Below are the code and all the weights of a small trained network. Each question names an input and a class and asks about switching units off, where a switched-off unit gives its printed mean instead of its output.

import numpy as np


def w(rows, s, z=0):
    codes = np.array(rows[::2]) - 128.0
    scale = np.full(codes.shape[1], s)
    scale[-1] = z or s
    return codes * scale


def norm(h):
    return h / np.sqrt((h * h).mean(-1, keepdims=True) + 1e-5)


def f(y):
    return y / 2 * (1 + np.tanh(0.7978845608 * (y + 0.044715 * y**3)))


def log_softmax(a):
    a = a - a.max(-1, keepdims=True)
    return a - np.log(np.exp(a).sum(-1, keepdims=True))


def net(x, mask):
    res = np.array(x, float).reshape(1, 8) / 4 @ E
    u = 0
    for l in range(4):
        y = f(norm(res) @ A[l][:, :-1].T + A[l][:, -1])
        res = res + np.where(mask[u : u + 4], y, B[l][:, -1]) @ B[l][:, :-1]
        u += 4
    return log_softmax(norm(res)[-1] @ U[:, :-1].T + U[:, -1])


A, B = {}, {}
E = w([
[171,2,88],'x0',
[151,212,4],'x1',
[170,122,150],'x2',
[148,123,140],'x3',
[173,123,146],'x4',
[101,131,115],'x5',
[153,128,134],'x6',
[92,44,244],'x7',
],0.0045)
A[0] = w([
[200,149,190,128],'0.n1',
[141,143,172,158],'0.n2',
[114,254,127,203],'0.n3',
[74,152,109,5],'0.n4',
],0.0065,0.0014)
B[0] = w([
[1,173,143,155],'0.n1',
[231,169,116,146],'0.n2',
[131,190,170,251],'0.n3',
[25,175,182,120],'0.n4',
],0.007,0.0027)
A[1] = w([
[68,162,2,208],'1.n1',
[164,134,109,204],'1.n2',
[89,194,183,37],'1.n3',
[211,139,84,254],'1.n4',
],0.0072,0.0015)
B[1] = w([
[219,52,76,253],'1.n1',
[57,73,124,159],'1.n2',
[77,100,252,193],'1.n3',
[55,38,23,210],'1.n4',
],0.004,0.0027)
A[2] = w([
[1,162,201,177],'2.n1',
[130,188,69,6],'2.n2',
[141,198,114,99],'2.n3',
[127,117,62,80],'2.n4',
],0.0095,0.0025)
B[2] = w([
[255,136,187,253],'2.n1',
[161,213,219,145],'2.n2',
[115,192,40,151],'2.n3',
[115,126,184,158],'2.n4',
],0.0055,0.005)
A[3] = w([
[248,85,154,136],'3.n1',
[133,68,101,172],'3.n2',
[139,63,103,147],'3.n3',
[57,2,72,2],'3.n4',
],0.0074,0.0034)
B[3] = w([
[88,190,84,251],'3.n1',
[51,119,72,209],'3.n2',
[1,127,137,200],'3.n3',
[142,199,172,218],'3.n4',
],0.0081,0.0029)
U = w([
[221,205,175,162],'0',
[42,79,73,213],'1',
[197,220,54,4],'2',
[159,87,5,120],'3',
[187,105,227,100],'4',
[97,21,171,52],'5',
],0.015,0.0022)

Each question gives the input, the list of numbers given to net, and the class t.
The units are the neurons (one row each of A and B). Each row of codes is followed by its name. A weight is (code - 128) times the scale printed after its matrix; where a second scale follows, it is the last column's (A, B and U).
mask holds one flag per neuron, layer by layer. A switched-off neuron (its flag False) gives its mean, the last column of its row in B, instead of its output. The means were averaged over made-up inputs and are rounded, as every weight is.
A unit's drop is (log p(t) with every unit on - log p(t) with that unit switched off) / (log p(t) with every unit on - log p(t) with every unit switched off).
The circuit of an input: a set's keep is (log p(t) with only the set's units on - log p(t) with every unit switched off) / (log p(t) with every unit on - log p(t) with every unit switched off). Starting from the 12 units with the biggest drops (on a tie, the unit counted first), units are removed one at a time, each time the one whose removal leaves the highest keep (on an exact tie, the one counted first), for as long as the keep stays at least 0.8.
units of the circuit, in order: the units of the circuit, biggest drop first
k most important neurons: the k neurons with the biggest drops, biggest first
top k neurons in layer l: the k neurons of layer l with the biggest drops, biggest first
drop of u: that unit's drop, to one decimal
input [0,-5,-2,-3,-8,-1,-4,2], class 4: units of the circuit, in order : 2.n1
input [1,7,0,7,8,-6,-2,-3], class 3: units of the circuit, in order : 1.n4; 3.n4
input [7,-1,-3,8,0,-5,2,-8], class 1: units of the circuit, in order : 3.n3; 2.n1; 1.n4
input [0,6,-6,-1,-4,0,-4,4], class 0: 4 most important neurons : 0.n4; 1.n4; 2.n2; 0.n3
input [8,1,6,-2,-2,-1,-4,7], class 1: top 2 neurons in layer 3 : 3.n2; 3.n3
input [4,8,-8,-1,7,-1,8,4], class 1: 2 most important neurons : 3.n3; 2.n1
input [-1,-2,-5,7,-5,1,-3,-2], class 0: 2 most important neurons : 2.n1; 3.n1
input [5,-2,4,-3,-8,6,7,-3], class 1: top 2 neurons in layer 3 : 3.n3; 3.n4
input [7,8,-1,7,0,7,8,3], class 1: drop of 3.n3 : 0.2
input [4,-4,5,-5,3,-1,-1,-8], class 1: drop of 2.n1 : 0.1
input [2,4,-1,-4,-1,-1,-2,2], class 1: drop of 3.n3 : 0.3
input [5,-4,7,-5,-4,4,7,-7], class 1: drop of 2.n2 : 0.0
